Look-ups in named tables: a row name and a column name give one cell, copied from the table.

mesede =
          sene   befa    pok  divoni  kabaduf  sesud  motugu  fizat  rimesi
detava   37.47  52.31  46.52   92.10    27.12  62.24   83.46  66.45   40.35
pon      91.13  64.89  44.01   48.61    59.18  65.47   59.72  47.23   57.27
debuso   34.62  69.62  29.36   17.75    80.49  62.56   72.66  66.24   58.58
bunug    36.69  57.64  84.17   93.87    40.59  52.12   28.14  25.28   30.59
fiv      92.23  31.84  21.56   39.73    63.45  41.45   73.43  90.97   47.50
duz      35.06  34.35  68.28   63.92    53.72  54.75   50.91  23.83   40.04
riva     61.87  27.29  81.27   25.48    64.21  50.59   17.31  55.93   91.79
kilatam  46.72  32.97  71.93   26.94    89.47  27.57   17.38  68.12   30.24
kod      18.36  36.52  25.73   55.96    59.35  82.13   40.82  41.07   17.52
mes      33.89  38.41  90.32   72.18    26.61  23.12   66.54  43.29   51.40

What is the divoni of debuso in mesede? 17.75
What is the sesud of detava in mesede? 62.24
What is the rimesi of kod in mesede? 17.52
What is the divoni of riva in mesede? 25.48
What is the motugu of detava in mesede? 83.46
What is the sesud of pon in mesede? 65.47
What is the befa of detava in mesede? 52.31
What is the motugu of kilatam in mesede? 17.38
What is the kabaduf of debuso in mesede? 80.49
What is the divoni of duz in mesede? 63.92
What is the divoni of kilatam in mesede? 26.94
What is the befa of mes in mesede? 38.41
What is the sene of pon in mesede? 91.13
What is the fizat of kilatam in mesede? 68.12
What is the sesud of debuso in mesede? 62.56
What is the sene of kod in mesede? 18.36
What is the sene of riva in mesede? 61.87
What is the rimesi of detava in mesede? 40.35

rakimek =
fields: veso, sabo, fodupi, kegosu
nirefeg: [160, 126, 161, 91]
mive: [218, 104, 222, 127]
fam: [28, 96, 24, 112]

veso of mive: 218
sabo of nirefeg: 126
fodupi of mive: 222
fodupi of fam: 24
sabo of fam: 96
sabo of mive: 104
kegosu of fam: 112
kegosu of mive: 127
fodupi of nirefeg: 161
veso of fam: 28
kegosu of nirefeg: 91
veso of nirefeg: 160
Which row has the largest veso? mive

Table zefate
fields: kadef, ked
zaf: [5981, -3646]
dos: [-3850, 2811]
dol: [105, -4025]
pesa: [604, -2880]
bizu: [-4162, 1028]
vol: [3418, 2743]
bet: [3440, -3230]
repelu: [5720, -2411]
biga: [4619, 1655]
tosu: [-5578, 1006]
dusiti: [2887, -2477]
navepa: [938, 3065]
nupun: [6620, -3656]

What is the ked of dol in zefate?
-4025
What is the ked of nupun in zefate?
-3656
What is the ked of bizu in zefate?
1028
What is the kadef of navepa in zefate?
938
What is the kadef of repelu in zefate?
5720
What is the ked of zaf in zefate?
-3646
What is the ked of dos in zefate?
2811
What is the kadef of bet in zefate?
3440
What is the kadef of biga in zefate?
4619
What is the ked of vol in zefate?
2743
What is the ked of pesa in zefate?
-2880
What is the kadef of tosu in zefate?
-5578
What is the ked of navepa in zefate?
3065
What is the kadef of zaf in zefate?
5981
What is the ked of dusiti in zefate?
-2477
What is the kadef of dol in zefate?
105
What is the kadef of dusiti in zefate?
2887
What is the ked of tosu in zefate?
1006

bunam:
           sev   vogo   tizu    gok    nug  nufolog    gur
pinol    -0.21  -0.34  -0.21   0.02  -0.18    -0.09  -0.35
gevufo    0.00  -0.47  -0.21  -0.35  -0.13    -0.23  -0.61
kir      -0.12   0.12  -0.17  -0.19  -0.11    -0.18  -0.16
sediz    -0.06  -0.38  -0.17  -0.17  -0.08     0.04  -0.02
damo     -0.06  -0.36  -0.21  -0.04  -0.02    -0.08  -0.23
gelek     0.09  -0.33  -0.13  -0.10   0.35    -0.21  -0.21
pirobil   0.50  -0.38   0.34  -0.31  -0.08    -0.32  -0.05
fumoz    -0.10  -0.46  -0.15  -0.27  -0.56     0.18   0.39

What is the gur of sediz in bunam?
-0.02
What is the nufolog of kir in bunam?
-0.18
What is the tizu of pirobil in bunam?
0.34
What is the gur of gelek in bunam?
-0.21
What is the sev of sediz in bunam?
-0.06
What is the nug of damo in bunam?
-0.02
What is the gur of pirobil in bunam?
-0.05
What is the tizu of pinol in bunam?
-0.21
What is the gur of gevufo in bunam?
-0.61
What is the sev of gevufo in bunam?
0.00
What is the gok of pirobil in bunam?
-0.31
What is the gok of gelek in bunam?
-0.10
What is the nug of pinol in bunam?
-0.18
What is the nug of gelek in bunam?
0.35
What is the tizu of fumoz in bunam?
-0.15
What is the sev of gelek in bunam?
0.09
What is the tizu of gelek in bunam?
-0.13
What is the vogo of damo in bunam?
-0.36
What is the nufolog of gelek in bunam?
-0.21

